The symbols move the nodes like this.
Z827: ^>Z834, !>Z214, §>none, %>Z258, @>none, +>none, ~>none
Z88: ^>Z300, !>none, §>none, %>Z441, @>none, +>Z214, ~>none
Z390: ^>Z557, !>Z441, §>none, %>none, @>none, +>Z258, ~>none
Z840: ^>Z490, !>Z546, §>Z537, %>Z199, @>Z945, +>Z175, ~>Z908
Z400: ^>Z352, !>Z410, §>Z298, %>Z857, @>Z432, +>Z63, ~>Z855
Z582: ^>Z641, !>none, §>none, %>none, @>none, +>Z462, ~>Z441
Z546: ^>Z462, !>Z840, §>Z222, %>Z717, @>Z398, +>Z641, ~>Z770
Z834: ^>Z827, !>Z432, §>Z251, %>Z908, @>Z410, +>Z897, ~>Z199
Z251: ^>none, !>Z859, §>Z834, %>Z944, @>none, +>none, ~>none
Z857: ^>Z609, !>Z664, §>Z401, %>Z400, @>Z770, +>Z150, ~>Z398
Z908: ^>Z258, !>Z770, §>Z944, %>Z834, @>Z664, +>Z557, ~>Z840
Z945: ^>none, !>Z398, §>none, %>none, @>Z840, +>none, ~>Z664
Z713: ^>none, !>none, §>Z150, %>none, @>Z923, +>Z401, ~>none
Z300: ^>Z88, !>Z897, §>Z247, %>Z666, @>Z63, +>Z432, ~>Z277
Z278: ^>Z591, !>Z909, §>Z953, %>Z191, @>Z129, +>Z758, ~>Z590
Z217: ^>none, !>Z401, §>Z664, %>none, @>Z944, +>none, ~>none
Z286: ^>none, !>none, §>Z717, %>Z222, @>none, +>none, ~>Z859
Z923: ^>Z758, !>Z877, §>Z666, %>Z247, @>Z713, +>Z591, ~>Z851
Z767: ^>none, !>none, §>Z398, %>none, @>Z222, +>none, ~>Z401
Z490: ^>Z840, !>Z462, §>none, %>none, @>none, +>none, ~>Z258
Z758: ^>Z923, !>none, §>Z441, %>none, @>none, +>Z278, ~>none
Z222: ^>Z590, !>Z537, §>Z546, %>Z286, @>Z767, +>Z851, ~>Z591
Z352: ^>Z400, !>none, §>none, %>Z609, @>Z214, +>none, ~>none
Z591: ^>Z278, !>Z944, §>Z770, %>Z859, @>Z401, +>Z923, ~>Z222
Z298: ^>none, !>none, §>Z400, %>Z401, @>Z859, +>none, ~>none
Z571: ^>Z717, !>none, §>none, %>Z462, @>none, +>none, ~>Z214
Z197: ^>Z664, !>Z609, §>none, %>none, @>Z258, +>none, ~>none
Z441: ^>Z666, !>Z390, §>Z758, %>Z88, @>Z345, +>Z953, ~>Z582
Z410: ^>none, !>Z400, §>none, %>Z664, @>Z834, +>none, ~>none
Z191: ^>Z859, !>none, §>Z214, %>Z278, @>none, +>none, ~>none
Z401: ^>Z129, !>Z217, §>Z857, %>Z298, @>Z591, +>Z713, ~>Z767
Z345: ^>Z150, !>none, §>none, %>none, @>Z441, +>Z609, ~>none
Z666: ^>Z441, !>Z557, §>Z923, %>Z300, @>Z150, +>Z770, ~>Z641
Z103: ^>none, !>none, §>none, %>none, @>Z641, +>Z398, ~>Z150
Z150: ^>Z345, !>Z592, §>Z713, %>Z63, @>Z666, +>Z857, ~>Z103
Z944: ^>Z909, !>Z591, §>Z908, %>Z251, @>Z217, +>Z877, ~>Z537
Z855: ^>none, !>none, §>none, %>Z398, @>Z717, +>none, ~>Z400
Z432: ^>Z214, !>Z834, §>Z859, %>Z770, @>Z400, +>Z300, ~>Z717
Z770: ^>Z953, !>Z908, §>Z591, %>Z432, @>Z857, +>Z666, ~>Z546
Z247: ^>none, !>none, §>Z300, %>Z923, @>none, +>Z859, ~>none
Z277: ^>none, !>none, §>none, %>Z641, @>none, +>Z717, ~>Z300
Z214: ^>Z432, !>Z827, §>Z191, %>Z953, @>Z352, +>Z88, ~>Z571
Z258: ^>Z908, !>Z953, §>Z909, %>Z827, @>Z197, +>Z390, ~>Z490
Z557: ^>Z390, !>Z666, §>Z877, %>Z897, @>Z592, +>Z908, ~>Z175
Z63: ^>none, !>none, §>none, %>Z150, @>Z300, +>Z400, ~>none
Z199: ^>none, !>Z717, §>none, %>Z840, @>none, +>none, ~>Z834
Z897: ^>none, !>Z300, §>none, %>Z557, @>none, +>Z834, ~>none
Z851: ^>none, !>none, §>Z641, %>none, @>none, +>Z222, ~>Z923
Z175: ^>none, !>Z641, §>none, %>none, @>none, +>Z840, ~>Z557
Z909: ^>Z944, !>Z278, §>Z258, %>none, @>none, +>none, ~>none
Z590: ^>Z222, !>none, §>Z462, %>none, @>none, +>none, ~>Z278
Z609: ^>Z857, !>Z197, §>Z129, %>Z352, @>Z953, +>Z345, ~>Z638
Z638: ^>Z398, !>none, §>none, %>none, @>Z462, +>none, ~>Z609
Z859: ^>Z191, !>Z251, §>Z432, %>Z591, @>Z298, +>Z247, ~>Z286
Z398: ^>Z638, !>Z945, §>Z767, %>Z855, @>Z546, +>Z103, ~>Z857
Z592: ^>none, !>Z150, §>none, %>none, @>Z557, +>Z664, ~>none
Z641: ^>Z582, !>Z175, §>Z851, %>Z277, @>Z103, +>Z546, ~>Z666
Z537: ^>none, !>Z222, §>Z840, %>none, @>none, +>none, ~>Z944
Z717: ^>Z571, !>Z199, §>Z286, %>Z546, @>Z855, +>Z277, ~>Z432
Z129: ^>Z401, !>none, §>Z609, %>none, @>Z278, +>none, ~>none
Z462: ^>Z546, !>Z490, §>Z590, %>Z571, @>Z638, +>Z582, ~>Z953
Z664: ^>Z197, !>Z857, §>Z217, %>Z410, @>Z908, +>Z592, ~>Z945
Z953: ^>Z770, !>Z258, §>Z278, %>Z214, @>Z609, +>Z441, ~>Z462
Z877: ^>none, !>Z923, §>Z557, %>none, @>none, +>Z944, ~>none

The rows follow the links: the fewer symbols apart two nodes are, the more alike their rows tend to be.

Each row is also shifted at random along 4 hidden directions that mean nothing.

Some nodes, each with a row of numbers:
Z758 -> (-679, 432, -193, -244, -292, 103, 41, 237, 38, 17, -59, 249, 335, -231, 21, 431, 84, 172, 184, 130, -69, -129, 82, 248, 56, -292, 270, 210, 407, 278, 33, -57, -548, 43, 271, -23, -75, 356, 17, -228, 69, -78, -57, 209, -490, 204, -3, 484, 38, 182, 205, 118, -37, -89, -185, 160, -2, 452, 49, -254, -230, 21, -716)
Z897 -> (-372, -463, 106, -514, 105, -216, 201, 81, 472, 257, 325, 166, -223, -37, -92, 553, -259, -125, 318, -22, 137, -268, 117, 366, 288, 255, -181, 305, -152, 532, 174, 323, 4, 415, 78, -322, 24, -265, 208, 147, -468, -147, -271, 324, -344, 252, 131, -163, 146, -22, 405, 295, -333, -288, -4, 224, -147, -17, -111, -61, -274, -179, -129)
Z945 -> (354, 26, 249, 56, 136, 58, 15, -132, -111, -91, -356, -285, -256, 486, -584, 515, -475, -375, -306, 176, -232, 77, 183, -183, 356, -95, 84, -438, -179, 537, 166, 99, 133, -400, 393, -736, 51, 15, -127, 74, 146, 94, 106, -285, 303, -104, 48, -83, -118, 62, 319, -278, -360, -196, 149, 395, 71, -304, -2, -59, 487, -398, -2)
Z713 -> (1081, -328, 83, -59, -414, 276, -356, 32, 256, -125, 143, -196, 37, 50, 194, -654, -459, 515, 312, 138, 169, 389, -130, -500, 56, 168, 195, -110, 470, -665, -21, -77, -25, 583, -421, -171, -7, 29, 243, 40, 314, -332, 327, 239, -12, -35, -146, 654, 143, -178, -78, -357, 164, -184, -338, -138, 139, 139, 60, -420, -335, 196, 358)
Z571 -> (821, 80, 212, 310, 84, -166, -4, -131, -121, 58, 118, 259, 175, 36, -2, 108, 387, 7, 132, 12, -463, -103, -141, 140, -113, -282, -212, 22, -244, 288, 260, -175, -124, -422, -143, 427, -135, -195, -20, 241, -50, 151, 168, -390, 227, -295, 250, -183, -117, 74, -132, 319, 72, 24, -156, -169, -68, 3, -183, 475, 233, 251, -424)
Z214 -> (850, 42, -223, -85, -36, -306, 164, -62, 156, 234, 351, 113, 183, -413, -56, 57, 523, 554, 45, -90, -296, -239, -179, -58, -103, -147, 110, 388, -187, 94, 265, 14, -346, 145, -406, 602, -167, -837, 146, 471, -65, 333, -277, -94, -24, -164, 118, -78, 89, 158, -215, 493, -10, 223, -240, -182, 75, -197, -106, 571, -355, 329, -24)
Z63 -> (-71, -306, 121, -257, -197, -126, -203, -14, -169, 124, 201, -304, 325, 388, 334, 0, -3, 363, 344, 57, -135, 269, -353, 217, 334, 359, -324, -56, -98, -134, -75, -231, -113, 162, -319, -178, -248, -272, 367, 489, -7, -659, 277, -130, -30, -67, 15, 563, 68, 141, 161, -11, 102, 131, -376, -82, 102, -53, -230, -199, -289, -277, 30)
Z767 -> (349, 133, 272, 342, -52, 194, 27, 131, 169, -170, -135, -201, 111, 67, -61, -89, 118, -129, -371, -77, 130, 123, -548, -287, -137, -172, 123, -200, -31, -179, -202, -362, 310, -195, -66, -163, -242, 361, -316, -86, 86, 12, 435, -272, 244, -181, -216, -34, -342, -177, -46, -456, 149, -265, 135, 140, 77, -124, 72, -194, 348, -11, 297)
Z909 -> (-879, -16, -324, -16, 49, 86, -102, 286, -406, -133, -223, -66, -291, -520, 457, -544, 162, -136, -60, -367, 197, -125, 524, -350, 89, -90, 429, -365, 123, -91, -364, 281, -237, 180, 283, 39, 108, 281, -251, -58, 232, 258, -188, 7, -91, 57, -122, -13, -337, 360, 154, -40, -89, 213, 202, 532, 271, 102, 68, 96, -153, -128, 50)
Z217 -> (707, -648, 32, -42, 109, 180, -61, -278, 836, -146, 307, -752, -432, -215, -34, 61, -445, 409, -5, 237, 24, -88, 130, -839, -450, 35, 383, -56, 179, -98, 316, 185, 126, 391, -346, -141, -215, -2, 58, 234, 112, 157, 16, 267, -243, 142, -435, -135, 619, -485, 5, -603, -9, -476, 211, -2, -189, -396, 343, -146, -165, 607, 809)
Z300 -> (-217, -212, 9, -423, 151, -299, 57, -350, 186, 114, 501, 106, 260, -90, 445, -445, 89, 66, 277, 352, 206, -94, -287, 90, -328, 133, -523, 397, 124, -372, 279, -278, -52, 283, -408, 257, 87, -365, 372, 235, -410, -179, -56, 180, 55, -51, 152, -48, 408, -209, -76, 571, 404, 35, -309, -340, -447, 366, -106, 75, -606, 367, 5)
Z191 -> (473, -42, -350, 107, 202, -213, -287, 59, 435, 1, 519, 151, 67, -622, 257, -349, 700, 635, -4, -231, -108, -187, 11, -302, -171, -156, 103, 218, -168, -53, 82, -29, -242, 34, -370, 617, -73, -322, 22, 402, -197, 220, 22, 63, -231, -119, -141, 55, 48, -15, -44, 365, 245, 189, -34, -33, 142, 22, 15, 320, -356, 567, 141)
Z590 -> (1169, 402, -160, 589, -17, -64, 31, 32, -455, -109, -374, 262, 141, -135, 333, -680, 397, -141, -128, -173, 93, 352, -118, 140, -361, -302, -37, -161, 187, -36, -198, -101, -161, -228, 54, 177, 174, 421, -343, -113, 166, 32, -40, -468, 358, -238, -157, -128, -576, 314, -217, 331, 243, 269, 14, -54, 154, 367, 50, 74, 221, -169, -287)
Z277 -> (93, 162, 5, -177, 203, -183, 88, -33, 420, 242, 290, 203, 203, -69, -34, 504, -99, -283, 325, 45, -400, -2, -351, 364, -268, 159, -246, 478, -123, 2, 190, 77, 319, -280, -128, -67, -274, -182, -11, 48, -475, -135, 425, -237, 68, -87, 202, -50, 208, -226, -20, 289, 373, -64, 19, -104, -325, 391, -211, -56, 182, 234, -161)
Z877 -> (83, -27, 51, -426, 29, 7, 48, 117, -59, -54, -265, 16, -251, -10, -67, 217, -303, -25, 356, -277, 357, -186, 481, 123, 234, 84, 250, 87, 221, -5, -270, 360, -73, 475, 398, -395, 225, 508, 338, -185, -45, -250, -222, 437, -472, 407, -170, -33, 89, -47, 244, 69, -120, -9, 85, 288, 69, 424, 201, -423, -362, -280, -14)
Z592 -> (-766, -415, -14, -296, 437, 70, -279, -465, 108, -356, -71, -559, -309, 672, 569, 23, -393, -156, 265, 578, 396, 272, 52, 84, -196, -182, 10, -44, 440, 17, -175, -85, 190, 216, -251, -395, 144, -131, 121, 310, -35, -245, 223, 242, 251, 9, -266, 359, 304, 101, 363, -95, -160, -218, 127, -400, -393, -122, -123, -108, -129, 288, -85)
Z770 -> (-620, 498, -320, 296, 480, 45, 445, -279, -617, -8, -327, -104, 11, -2, 199, -241, 95, -28, -161, 37, 166, 31, -88, 472, -150, -118, 49, -174, -328, -310, -269, 76, -55, 136, 4, 194, 638, 76, 164, -147, 101, 63, -502, -1, 155, 219, -59, 28, 205, -144, -309, 136, -165, 189, -96, -311, 302, 73, -344, -152, -153, -299, 11)
Z286 -> (506, 200, -128, 134, 240, -16, -174, 98, -367, -109, -159, 131, 92, -189, 152, -287, 551, -295, -42, 1, 233, 145, -471, 702, -46, -234, -120, -10, -340, -171, -390, -391, 371, -507, 266, -22, 12, 277, -196, 185, -370, -248, -90, -423, 222, -85, 115, -87, -460, 278, -132, 167, 299, 78, -16, 142, 50, 149, -499, 177, 224, -345, -379)
Z609 -> (-616, -133, -6, 458, -110, 263, 1, -132, -450, -267, -449, -449, 19, 313, 250, -424, 205, 405, -319, 126, -81, 148, -104, -387, 255, -218, 268, -248, 245, -61, 103, -342, -320, -77, -25, 134, -170, -213, -188, 73, 349, -131, -10, -68, 327, -92, -221, 257, 68, 163, -110, -83, -207, 103, -136, -355, 423, -206, -101, 181, 140, 117, -150)
Z432 -> (-923, 155, -82, -176, 291, -377, 155, -176, 311, 310, 192, -10, 333, -316, -409, 732, 144, 237, 84, -119, -315, -112, -300, 370, 191, -259, -244, 225, -556, 399, 265, 104, -100, 92, -134, 204, 331, -18, 315, 271, -529, 219, -171, -82, -345, 79, 235, -247, 277, -275, 164, 189, -213, -58, -404, -182, -106, -92, -275, -238, -158, -174, -27)
Z401 -> (-1394, 326, -67, 414, 15, 148, -330, -58, -251, -434, -109, -431, 159, 211, 70, -380, 346, 207, -194, 88, 278, 81, -389, -23, 82, -301, 120, -304, -94, -274, -695, -399, 58, -206, -159, -207, 256, 264, 116, 204, 6, -465, 96, -68, 295, -162, -265, 414, -261, 183, 147, -564, -19, -141, -120, 23, 434, -135, -321, -406, -48, -369, -66)
Z859 -> (57, -168, -224, -8, 85, -495, -26, 202, 229, 250, 619, 104, 108, -583, -165, -114, 159, 583, -139, -391, 280, -500, -224, 96, 57, 51, -84, 197, -242, -570, -92, 93, 205, 247, -367, 454, 284, 26, 26, 196, -143, -149, -302, 89, -356, 75, -56, 62, 9, -196, -308, 282, 12, 192, -115, -171, 198, 119, -149, -9, -669, -152, 411)
Z851 -> (-295, 340, -8, 92, -73, 65, 63, 128, 122, -207, 49, 250, 389, -158, 39, -234, -56, -393, 249, 306, -40, 10, -138, 133, -252, -27, -123, 154, 217, -349, -104, -144, 221, -209, -78, -1, -43, 524, -131, -369, -183, -348, 434, -177, 19, 3, -48, -3, -149, -277, -71, 186, 397, -163, 64, 9, -280, 775, 69, -190, 243, 215, -188)
Z390 -> (1142, -163, -51, -417, -283, 27, 396, -1, 83, 277, -124, 287, -485, 53, -156, 435, -203, 39, 314, 216, -52, -47, 681, -313, 96, 284, 281, 187, 475, 423, 339, 404, -771, 231, 301, -143, -375, -337, 45, -68, 280, 307, -224, 557, -364, 245, -38, -17, 460, -17, 276, 256, -474, 66, 35, -13, -218, -194, 325, 88, -325, 198, -510)
Z855 -> (-397, 148, 453, -81, -60, -36, -178, 168, 347, 6, 105, 69, 139, 190, -486, 279, 79, -52, -367, -15, -454, 5, -543, -102, 210, -86, -200, -231, -377, -73, 192, -241, 431, -294, -40, -58, -349, -76, 109, 384, -37, -259, 247, -418, 10, -273, 141, -114, -219, 20, -13, -78, -33, -47, 128, 101, 214, -366, -243, -72, 468, -228, 235)

Start here and follow the symbols in turn, left to right. Where do you end up?
Answer with the node's name.
(-275, -161, 206, -83, -132, 85, -116, -411, 830, 265, 503, -531, 262, 5, -475, 171, -115, 344, -136, -131, -429, -321, -521, -515, -63, 49, -411, 266, -152, 103, 436, -147, 166, -73, -382, 305, -247, -357, 346, 384, -241, 174, 109, 47, -56, -292, 90, 15, 174, -352, -191, -286, -13, -255, -303, -81, -115, -538, -15, -140, -274, 293, 698)
^ % => Z609
(1054, 425, 221, -126, -518, 113, 249, 364, 276, 131, -58, 494, 276, 80, -422, 760, -131, -281, 166, 47, -503, 8, -60, -240, -18, 148, -76, 189, 429, 333, 460, -67, -348, -211, 231, -67, -379, 129, -46, -253, 272, 127, 346, 207, -246, -49, 78, 21, 45, -109, 79, 207, 99, -5, -220, 13, -195, 70, 271, 102, 238, 264, -380)
~ ~ + => Z462
(-441, -4, -27, 19, -99, 180, -11, -299, 56, -123, 28, -443, 3, 441, 300, 131, -159, 345, 193, 675, 125, 325, -408, -22, -259, 72, -106, -160, 473, -308, 4, -47, -193, 30, -216, -276, -145, -181, 227, 40, 70, -331, 180, 6, 203, -51, -119, 470, 326, -63, 166, -253, 126, -262, -172, -215, -137, -51, -83, -278, -183, 146, -141)
^ ^ => Z150
(-242, 408, -152, -90, 116, -1, 425, -347, 8, -3, 275, -131, 0, 306, 180, -4, -111, -35, 407, 654, -54, 289, -15, 309, -87, -18, -380, 301, 39, -158, -273, -56, -348, 91, -2, 45, 371, 58, 315, -185, 14, -208, -1, 345, -162, 371, -166, 150, 398, -236, -71, 272, 130, -40, -94, -206, -130, 264, -197, -192, -423, 244, -221)
^ % => Z88
(86, -33, -52, 258, 27, -41, -239, -70, -305, -2, 43, -305, 128, 239, 18, -347, 484, 833, -134, -143, -246, 104, -223, -289, 160, -214, 4, -187, -87, 42, -23, -237, -295, -30, -272, 251, -194, -773, 295, 555, 19, -69, 241, -293, 61, -143, -128, 355, -21, 270, 105, -350, -121, 303, 83, -498, 282, -418, -144, 443, -141, 1, 165)
% ^ ~ ! => Z945
(1053, 109, -320, -125, 89, 133, 26, -124, 214, -211, 240, -175, -91, -235, 660, -730, 50, 106, 629, 258, 187, 250, 44, 40, -134, 165, 14, 194, 469, -693, -186, -211, -93, 468, -408, 241, 170, 207, 136, -129, 62, -454, -36, 169, 57, 169, -411, 272, 248, -295, -308, 135, 443, -68, -263, -131, -44, 431, 254, -376, -499, 589, 100)
! § => Z557
(-508, 309, -412, 219, -81, 41, 186, 23, 160, 78, 100, 32, 48, -375, -161, -42, 65, 155, -38, -223, -51, -108, -140, -29, -76, 6, 321, 156, -77, -444, -263, -90, 17, 369, -33, 409, 454, 489, 44, -45, -216, -65, -308, 271, -88, 185, -306, -103, -28, -218, -659, -59, -46, -84, -104, 23, 463, 212, -151, -266, -381, -164, 416)
^ % % => Z278
(317, -176, 205, -530, -420, -145, 422, 298, 246, 337, -46, 33, -228, 186, -368, 594, -491, -124, 195, -204, 30, 21, 676, 256, 413, 409, 5, 120, 149, 219, 258, 525, -296, 274, 250, -388, 131, 251, 274, -409, 279, 220, -382, 429, -580, 487, 228, 111, 543, -115, 421, 170, -452, -16, -28, 294, 5, -34, 236, -211, -335, -142, -76)
+ @ ^ => Z197
(-79, 128, 78, 108, 481, -86, -11, -338, 389, 236, 292, 77, 399, -243, -154, 123, 146, -293, -77, -81, -267, -265, -529, 382, -466, -47, -341, 331, -480, 54, 118, 19, 400, -376, -236, 321, -54, 89, 10, 11, -171, 253, 207, -295, 99, -250, 252, -186, -142, -163, -287, 309, 359, -112, 185, -227, -433, -124, -142, 360, 319, 442, 36)
§ ~ ~ % => Z222
(587, -107, 20, -234, 43, 8, 486, -200, 210, 129, -136, -2, -552, 197, -229, 104, -471, -608, -184, -137, 155, -179, 180, -1, -103, 132, -134, 125, -209, 141, 118, 668, 224, -158, 200, -429, 219, 124, -318, -239, 73, 285, -4, 21, 182, 29, -13, -474, -146, -34, -82, 55, 70, 50, 407, 193, -188, -94, 256, 152, 309, -141, 361)
! ^ ^ % => Z717
(368, 281, -115, 117, -104, -53, 650, -86, -406, 141, -131, 129, 362, -248, -228, 131, 237, 282, -118, 165, -263, -175, 193, -110, 304, -228, 145, 60, 302, 470, -44, 108, -754, 181, 353, 510, 279, -396, 48, -187, 210, 570, -478, 162, -41, 65, -11, 193, 240, -205, -175, 78, -208, 163, -280, -219, 222, -87, 34, 94, -408, -119, -259)
^ @ => Z857
(865, 11, 52, -43, -260, 197, 312, 127, -35, 3, -197, 260, -277, -266, -2, 119, -118, -176, -227, -90, -107, -219, 372, -24, 75, -146, 172, -29, 33, 295, 46, 306, -159, -179, 311, 15, -190, 51, -471, -278, 274, 488, 62, -122, 220, -15, 332, -302, -244, 123, -42, 239, 130, 138, 388, 458, 79, -39, 223, 622, 233, -165, -293)
! ^ ^ ! => Z490
(-184, -105, -181, 18, 169, -23, 136, -113, -324, -8, -218, 275, -596, -17, 114, 332, 71, -86, 91, 45, 307, -324, 643, -11, -33, -318, 343, -53, -46, 653, -181, 280, -356, -35, 314, -134, 266, -163, -76, -26, -68, 462, -611, 389, -74, 196, -4, -279, 204, 145, 180, 265, -134, -35, 422, 223, 301, -239, -34, 261, -74, 118, -267)
@ ^ => Z664
(-1049, 5, 209, 213, -20, 193, 86, -628, 562, 95, 128, -483, 248, 451, -401, 584, -217, 175, -179, 334, -163, -44, -309, -106, 145, -174, 60, -142, -108, 116, 270, -105, -23, -82, -253, 44, -38, -21, 255, -68, 39, 8, 81, 230, -91, -12, -268, 66, 223, -232, 165, -614, -287, -66, -112, -423, 154, -611, -200, -497, 122, 97, 210)
+ + ^ => Z609
(-122, 156, -355, 321, 64, 56, 39, -190, -137, -199, 29, 29, 113, -506, 417, -359, 366, 407, -46, -151, 88, -186, 125, -204, -161, -513, 487, 38, 268, 14, -183, -117, -356, 148, -141, 515, 71, 249, -191, -119, -14, 301, -147, 130, -90, 74, -295, -38, 243, 6, -35, 135, 155, 61, -104, -197, 302, 84, 155, 140, -265, 279, -94)
! § % ^ => Z834
(304, 473, -86, 308, 85, 133, 564, -77, -162, 64, -35, 42, 60, -184, 104, -178, 81, -429, -144, 72, 40, 219, -216, 1, -344, -57, -203, 57, -176, -171, 18, -33, 310, -200, -24, 249, 317, 264, -269, -355, 272, 198, 123, -205, 436, -164, 0, -511, -300, -462, -596, 44, 405, 122, 239, -228, -109, 86, -56, 158, 310, -42, 118)
§ § § § => Z546
